Below is a small trained network, with its code and all its weights. Each question gives an input and a target symbol and asks what happens when units are switched off, that is, made to give their printed mean instead of their output.

import numpy as np


def w(rows, s, z=0):
    codes = np.array(rows[::2]) - 128.0
    scale = np.full(codes.shape[1], s)
    scale[-1] = z or s
    return codes * scale


def f(y):
    return y / 2 * (1 + np.tanh(0.7978845608 * (y + 0.044715 * y**3)))


def softmax(a):
    e = np.exp(a - a.max(-1, keepdims=True))
    return e / e.sum(-1, keepdims=True)


def log_softmax(a):
    a = a - a.max(-1, keepdims=True)
    return a - np.log(np.exp(a).sum(-1, keepdims=True))


def net(x, mask):
    ids = ['αβγδεηλμπστφψω'.index(c) for c in x.split()]
    T = len(ids)
    res = E[ids] + P[:T]
    r = res
    for j in range(3):
        rows = slice(4 * j, 4 * j + 4)
        q, k, v = (r @ M[0][rows].T for M in (Q, K, V))
        z = softmax(np.where(np.tri(T) > 0, q @ k.T / 4**0.5, -1e9)) @ v
        o = O[0][rows]
        res = res + np.where(mask[j], z, o[:, -1]) @ o[:, :-1]
    y = f(res @ A[0][:, :-1].T + A[0][:, -1])
    res = res + np.where(mask[3:27], y, B[0][:, -1]) @ B[0][:, :-1]
    return log_softmax(res[-1] @ U[:, :-1].T + U[:, -1])


Q, K, V, O, A, B = {}, {}, {}, {}, {}, {}
E = w([
[203,233,141,61,116,123,84,80],'α',
[115,158,168,78,154,123,161,79],'β',
[125,158,137,142,116,92,189,169],'γ',
[166,137,103,79,93,76,115,180],'δ',
[65,149,164,150,248,145,71,147],'ε',
[163,193,80,20,168,172,156,101],'η',
[134,97,179,167,87,9,127,123],'λ',
[173,104,155,58,124,73,85,60],'μ',
[154,124,90,81,161,131,157,63],'π',
[223,183,66,150,87,81,140,100],'σ',
[144,110,95,168,134,81,177,113],'τ',
[173,232,110,110,115,131,176,141],'φ',
[179,203,186,132,89,82,123,93],'ψ',
[150,164,62,111,177,133,231,127],'ω',
],0.015)
P = w([
[120,128,133,180,211,107,105,165],'0',
[157,132,99,145,127,33,137,88],'1',
[172,138,100,124,118,37,165,91],'2',
[168,142,119,124,120,63,183,91],'3',
[187,142,145,119,142,71,203,94],'4',
[192,148,179,133,156,102,242,97],'5',
[254,154,209,151,112,102,195,128],'6',
],0.0083)
Q[0] = w([
[251,155,163,98,84,97,196,114],'H1',
[82,98,122,109,86,158,129,96],'H1',
[152,186,140,103,56,90,193,132],'H1',
[103,52,108,158,125,169,108,136],'H1',
[176,145,122,75,151,61,167,127],'H2',
[90,100,104,130,96,182,140,128],'H2',
[121,62,125,120,77,162,76,121],'H2',
[169,174,129,110,191,38,213,91],'H2',
[167,89,176,98,173,115,161,62],'H3',
[180,132,145,153,180,106,135,93],'H3',
[160,134,127,82,183,88,144,143],'H3',
[134,123,83,131,184,126,122,128],'H3',
],0.014)
K[0] = w([
[103,123,135,140,248,129,47,164],'H1',
[164,117,87,86,70,137,98,114],'H1',
[139,147,90,155,209,139,10,139],'H1',
[131,84,132,87,81,161,166,78],'H1',
[92,135,143,162,187,129,57,143],'H2',
[182,106,124,125,83,131,167,101],'H2',
[139,112,122,100,58,140,161,110],'H2',
[131,147,113,180,239,148,44,182],'H2',
[96,144,143,180,204,173,88,164],'H3',
[114,181,168,150,163,153,126,135],'H3',
[124,203,158,89,159,131,88,189],'H3',
[128,145,101,154,109,141,113,131],'H3',
],0.013)
V[0] = w([
[164,82,107,61,166,128,148,100],'H1',
[155,163,128,163,102,99,139,107],'H1',
[188,125,33,107,76,118,42,193],'H1',
[122,177,178,170,121,122,133,154],'H1',
[67,137,77,152,128,111,212,228],'H2',
[168,117,6,134,155,180,162,80],'H2',
[144,14,142,204,144,104,92,102],'H2',
[176,194,167,153,86,118,120,128],'H2',
[144,113,144,116,105,112,202,80],'H3',
[124,156,147,180,150,181,123,82],'H3',
[112,126,115,117,136,124,150,177],'H3',
[172,137,138,168,84,145,136,123],'H3',
],0.013)
O[0] = w([
[148,181,41,152,115,131,122,233,120],'H1',
[142,43,105,111,174,151,127,97,255],'H1',
[238,93,172,132,104,127,159,179,215],'H1',
[106,79,114,140,123,126,142,37,184],'H1',
[125,145,126,215,101,210,71,88,139],'H2',
[106,55,60,58,125,158,16,182,184],'H2',
[177,97,175,152,254,112,58,105,124],'H2',
[115,61,132,125,68,118,184,75,242],'H2',
[107,113,56,119,202,145,88,73,184],'H3',
[78,112,117,51,115,114,128,187,108],'H3',
[132,138,135,169,89,145,96,125,119],'H3',
[111,90,164,92,138,131,101,74,165],'H3',
],0.01,0.0062)
A[0] = w([
[137,152,183,164,155,174,100,92,109],'N1',
[182,157,145,170,201,67,196,133,77],'N2',
[126,61,60,176,71,189,78,116,2],'N3',
[30,62,98,104,168,141,177,97,71],'N4',
[80,89,197,183,89,95,128,119,146],'N5',
[80,134,234,148,175,166,58,253,51],'N6',
[15,187,100,188,99,155,42,115,65],'N7',
[163,135,180,6,8,105,143,199,27],'N8',
[68,107,173,32,144,76,44,170,48],'N9',
[74,171,51,84,53,53,190,103,105],'N10',
[41,147,95,114,24,172,118,166,62],'N11',
[205,150,135,182,145,101,64,60,98],'N12',
[63,101,80,142,106,104,98,235,168],'N13',
[169,169,146,122,220,141,116,110,142],'N14',
[66,212,156,152,150,150,181,178,89],'N15',
[108,122,62,139,234,122,41,167,118],'N16',
[153,142,73,168,188,46,134,150,117],'N17',
[179,51,153,60,155,139,107,182,75],'N18',
[60,94,58,111,19,192,111,142,55],'N19',
[43,63,176,124,100,191,59,48,94],'N20',
[111,125,152,130,200,209,36,116,94],'N21',
[69,238,115,138,64,48,119,125,49],'N22',
[111,131,68,23,112,132,110,75,32],'N23',
[217,97,136,119,119,211,65,201,5],'N24',
],0.007,0.0077)
B[0] = w([
[86,115,72,181,139,107,185,211,158],'N1',
[156,118,209,79,166,203,66,135,205],'N2',
[93,192,222,74,199,180,146,113,162],'N3',
[203,192,113,151,100,72,65,118,180],'N4',
[177,213,60,75,129,178,114,127,170],'N5',
[18,166,29,63,92,110,172,63,132],'N6',
[182,134,115,55,224,150,170,79,155],'N7',
[92,100,68,252,176,146,178,156,160],'N8',
[133,162,141,110,86,170,183,140,129],'N9',
[53,163,192,123,150,68,59,175,223],'N10',
[135,54,183,142,142,134,57,135,144],'N11',
[68,102,95,150,190,128,164,203,222],'N12',
[220,191,56,145,163,207,194,73,151],'N13',
[74,68,163,174,29,132,99,190,174],'N14',
[169,41,89,118,67,125,101,105,147],'N15',
[201,159,161,129,2,7,125,96,184],'N16',
[50,139,169,57,106,177,89,151,187],'N17',
[46,167,97,73,118,188,154,118,254],'N18',
[118,97,215,128,120,182,58,159,142],'N19',
[153,173,75,137,107,158,170,158,178],'N20',
[167,116,141,171,134,20,63,108,152],'N21',
[79,25,87,90,226,174,121,155,164],'N22',
[137,121,156,217,137,119,172,167,175],'N23',
[85,130,143,130,172,100,168,47,165],'N24',
],0.0058,0.0087)
U = w([
[61,99,217,119,7,158,122,103,238],'α',
[109,126,176,110,122,118,142,124,110],'β',
[4,137,124,63,178,103,110,93,105],'γ',
[97,160,112,172,122,157,184,67,162],'δ',
[137,76,158,177,122,54,75,116,164],'ε',
[157,180,107,72,71,100,148,142,130],'η',
[143,2,111,52,122,135,162,86,251],'λ',
[145,139,213,98,120,56,172,41,37],'μ',
[222,111,220,158,88,133,194,151,82],'π',
[92,98,162,122,98,78,222,170,87],'σ',
[109,75,232,150,201,138,144,112,22],'τ',
[166,129,173,108,147,168,73,65,38],'φ',
[140,129,232,48,152,111,145,179,121],'ψ',
[111,93,127,134,118,166,124,177,95],'ω',
],0.0048,0.0028)

Each question gives the input, a string of symbols that net reads in full, and the target symbol t.
The units are the heads (4 rows each of Q, K, V and O) and the neurons (one row each of A and B). Each row of codes is followed by its name. A weight is (code - 128) times the scale printed after its matrix; where a second scale follows, it is the last column's (O, A, B and U).
mask holds one flag per unit, heads first, then neurons. A switched-off unit (its flag False) gives its mean, the last column of its rows in O or B, instead of its output. The means were averaged over made-up inputs and are rounded, as every weight is.
A unit's drop is (log p(t) with every unit on - log p(t) with that unit switched off) / (log p(t) with every unit on - log p(t) with every unit switched off).
The circuit of an input: a set's keep is (log p(t) with only the set's units on - log p(t) with every unit switched off) / (log p(t) with every unit on - log p(t) with every unit switched off). Starting from the 12 units with the biggest drops (on a tie, the unit counted first), units are removed one at a time, each time the one whose removal leaves the highest keep (on an exact tie, the one counted first), for as long as the keep stays at least 0.8.
units of the circuit, in order: the units of the circuit, biggest drop first
most important unit: the unit with the biggest drop
top k neurons: the k neurons with the biggest drops, biggest first
which heads matter: for each layer, one digit per head in row order, 1 if its drop is at least 0.15 and else 0, layers parted by /
drop of u: that unit's drop, to one decimal
input φ ψ γ σ γ τ, target α: most important unit	H2
input σ ω τ τ φ, target λ: which heads matter	110
input φ φ φ μ ω β, target α: units of the circuit, in order	[H2 N19]
input φ τ τ η, target α: units of the circuit, in order	[H2 N19]
input λ σ φ, target τ: which heads matter	010
input δ μ ψ β σ φ, target π: units of the circuit, in order	[H1 H2]
input λ π π σ σ σ, target τ: units of the circuit, in order	[H2 N2 N12]
input τ φ η, target ε: which heads matter	010
input γ σ π, target δ: units of the circuit, in order	[H2 H1 N20]
input τ ψ σ σ δ τ, target ε: units of the circuit, in order	[H2 N21 N16 H1]
input σ μ η ε γ, target γ: which heads matter	100
input σ λ τ β τ σ γ, target λ: units of the circuit, in order	[H2 H1 H3]
input τ τ λ, target ε: units of the circuit, in order	[H2 N21 N16]
input β τ δ η γ μ, target γ: units of the circuit, in order	[H1]
input σ τ σ β, target λ: units of the circuit, in order	[H1 H2]
input σ σ ψ ψ, target λ: which heads matter	110
input λ σ σ φ φ τ α, target τ: which heads matter	010
input δ σ ω μ, target π: units of the circuit, in order	[H1 H3]
input τ τ ω φ τ δ, target ε: units of the circuit, in order	[H2 N21 N16 H3]
input σ β δ τ β ψ μ, target λ: most important unit	H1
input ψ σ ω τ φ, target μ: which heads matter	110
input ψ α ψ φ τ τ ψ, target μ: which heads matter	110
input τ σ σ δ, target ε: which heads matter	010
input τ ψ β α η β ω, target ε: top 2 neurons	[N21 N16]
input β σ β, target γ: top 2 neurons	[N10 N22]
input β β ω γ, target γ: top 2 neurons	[N10 N22]
input σ σ σ γ, target λ: most important unit	H1
input σ π σ, target λ: drop of H2	0.2
